Below are the code and all the weights of a small trained network. Each question names an input and a class and asks about switching units off, where a switched-off unit gives its printed mean instead of its output.

import numpy as np


def w(rows, s, z=0):
    codes = np.array(rows[::2]) - 128.0
    scale = np.full(codes.shape[1], s)
    scale[-1] = z or s
    return codes * scale


def norm(h):
    return h / np.sqrt((h * h).mean(-1, keepdims=True) + 1e-5)


def f(y):
    return np.maximum(y, 0)


def log_softmax(a):
    a = a - a.max(-1, keepdims=True)
    return a - np.log(np.exp(a).sum(-1, keepdims=True))


def net(x, mask):
    res = np.array(x, float).reshape(1, 4) / 4 @ E
    u = 0
    for l in range(3):
        y = f(norm(res) @ A[l][:, :-1].T + A[l][:, -1])
        res = res + np.where(mask[u : u + 12], y, B[l][:, -1]) @ B[l][:, :-1]
        u += 12
    return log_softmax(norm(res)[-1] @ U[:, :-1].T + U[:, -1])


A, B = {}, {}
E = w([
[237,76,232,173,203],'x0',
[137,165,144,106,147],'x1',
[183,161,157,134,48],'x2',
[39,181,210,253,116],'x3',
],0.006)
A[0] = w([
[154,168,157,148,45,27],'0.n0',
[46,163,183,208,177,62],'0.n1',
[83,99,139,118,192,2],'0.n2',
[158,170,134,146,55,37],'0.n3',
[9,126,80,122,242,22],'0.n4',
[145,129,80,107,147,50],'0.n5',
[154,91,178,176,201,46],'0.n6',
[16,169,121,117,110,132],'0.n7',
[101,126,91,74,112,125],'0.n8',
[159,167,160,119,68,31],'0.n9',
[90,102,118,160,251,72],'0.n10',
[150,116,85,108,166,13],'0.n11',
],0.011,0.0031)
B[0] = w([
[153,110,169,128,56,177],'0.n0',
[9,96,148,139,173,254],'0.n1',
[159,108,146,140,77,157],'0.n2',
[153,115,161,130,65,168],'0.n3',
[178,119,164,132,4,229],'0.n4',
[116,120,122,80,150,159],'0.n5',
[191,176,125,165,182,206],'0.n6',
[129,196,86,148,150,246],'0.n7',
[152,166,93,133,157,192],'0.n8',
[142,82,124,162,62,160],'0.n9',
[180,99,166,134,67,204],'0.n10',
[91,83,120,89,153,157],'0.n11',
],0.022,0.007)
A[1] = w([
[185,102,187,170,246,104],'1.n0',
[142,75,131,104,82,10],'1.n1',
[102,229,47,149,143,7],'1.n2',
[114,110,113,131,93,134],'1.n3',
[167,184,124,170,150,137],'1.n4',
[77,116,144,148,124,83],'1.n5',
[137,78,89,45,187,76],'1.n6',
[190,86,87,57,96,169],'1.n7',
[40,129,138,126,137,83],'1.n8',
[151,148,144,173,179,107],'1.n9',
[117,99,123,84,131,81],'1.n10',
[86,147,76,101,101,85],'1.n11',
],0.014,0.0014)
B[1] = w([
[144,159,6,80,69,233],'1.n0',
[152,132,191,123,99,187],'1.n1',
[224,72,38,86,169,221],'1.n2',
[189,125,158,95,177,172],'1.n3',
[107,84,48,123,138,185],'1.n4',
[205,148,171,131,218,184],'1.n5',
[71,149,197,162,202,193],'1.n6',
[33,163,188,221,111,254],'1.n7',
[134,95,157,103,220,191],'1.n8',
[167,153,86,93,142,176],'1.n9',
[110,154,141,119,152,149],'1.n10',
[195,94,113,115,143,189],'1.n11',
],0.016,0.0074)
A[2] = w([
[115,104,55,103,113,64],'2.n0',
[35,173,168,158,240,115],'2.n1',
[136,121,173,105,3,71],'2.n2',
[117,145,103,123,201,93],'2.n3',
[16,124,159,143,208,84],'2.n4',
[111,111,123,109,121,9],'2.n5',
[107,84,152,118,97,105],'2.n6',
[124,104,159,81,158,70],'2.n7',
[97,140,113,92,158,95],'2.n8',
[90,114,132,100,124,42],'2.n9',
[161,116,39,81,162,77],'2.n10',
[82,182,124,157,117,183],'2.n11',
],0.013,0.0014)
B[2] = w([
[177,156,80,94,150,178],'2.n0',
[38,197,154,130,216,254],'2.n1',
[143,8,225,110,149,222],'2.n2',
[124,115,159,216,17,192],'2.n3',
[37,174,123,144,183,223],'2.n4',
[139,141,124,109,113,128],'2.n5',
[164,109,103,144,113,152],'2.n6',
[88,143,107,142,114,145],'2.n7',
[172,104,167,149,144,151],'2.n8',
[120,112,122,121,124,130],'2.n9',
[133,171,49,48,59,232],'2.n10',
[150,63,87,87,195,160],'2.n11',
],0.017,0.0093)
U = w([
[156,171,3,87,100,243],'0',
[8,189,139,156,211,89],'1',
[154,58,207,140,80,2],'2',
],0.012,0.00099)

Each question gives the input, the list of numbers given to net, and the class t.
The units are the neurons (one row each of A and B). Each row of codes is followed by its name. A weight is (code - 128) times the scale printed after its matrix; where a second scale follows, it is the last column's (A, B and U).
mask holds one flag per neuron, layer by layer. A switched-off neuron (its flag False) gives its mean, the last column of its row in B, instead of its output. The means were averaged over made-up inputs and are rounded, as every weight is.
A unit's drop is (log p(t) with every unit on - log p(t) with that unit switched off) / (log p(t) with every unit on - log p(t) with every unit switched off).
The circuit of an input: a set's keep is (log p(t) with only the set's units on - log p(t) with every unit switched off) / (log p(t) with every unit on - log p(t) with every unit switched off). Starting from the 12 units with the biggest drops (on a tie, the unit counted first), units are removed one at a time, each time the one whose removal leaves the highest keep (on an exact tie, the one counted first), for as long as the keep stays at least 0.8.
circuit, biggest first: the units of the circuit, biggest drop first
unit that matters most: the unit with the biggest drop
k most important neurons: the k neurons with the biggest drops, biggest first
k most important neurons of layer l: the k neurons of layer l with the biggest drops, biggest first
drop of u: that unit's drop, to one decimal
input [-6,-2,-3,-8], class 1: 2 most important neurons of layer 1	(1.n6; 1.n7)
input [1,-4,8,-8], class 1: 3 most important neurons	(0.n4; 1.n7; 0.n10)
input [5,-1,4,-3], class 0: unit that matters most	0.n4
input [-3,-8,7,-7], class 1: 3 most important neurons of layer 0	(0.n7; 0.n4; 0.n10)
input [5,5,6,-1], class 2: 4 most important neurons of layer 0	(0.n7; 0.n9; 0.n0; 0.n1)
input [6,-2,-4,6], class 0: 3 most important neurons	(0.n6; 1.n0; 1.n7)
input [-7,2,7,6], class 0: 3 most important neurons of layer 0	(0.n7; 0.n4; 0.n10)
input [7,0,6,-7], class 0: circuit, biggest first	(0.n4; 1.n0)
input [1,6,-7,-5], class 2: 2 most important neurons of layer 0	(0.n4; 0.n10)
input [6,2,6,5], class 0: 4 most important neurons	(0.n6; 0.n4; 0.n10; 1.n0)
input [-5,4,6,-8], class 1: 2 most important neurons	(0.n7; 1.n7)
input [5,2,-6,0], class 2: 4 most important neurons of layer 0	(0.n10; 0.n7; 0.n2; 0.n4)
input [-7,7,-8,6], class 2: 2 most important neurons of layer 1	(1.n0; 1.n9)
input [-5,-8,-8,-2], class 2: circuit, biggest first	(0.n4)
input [-6,-3,7,-6], class 2: drop of 0.n1	0.6
input [8,7,-7,4], class 0: drop of 1.n0	0.4
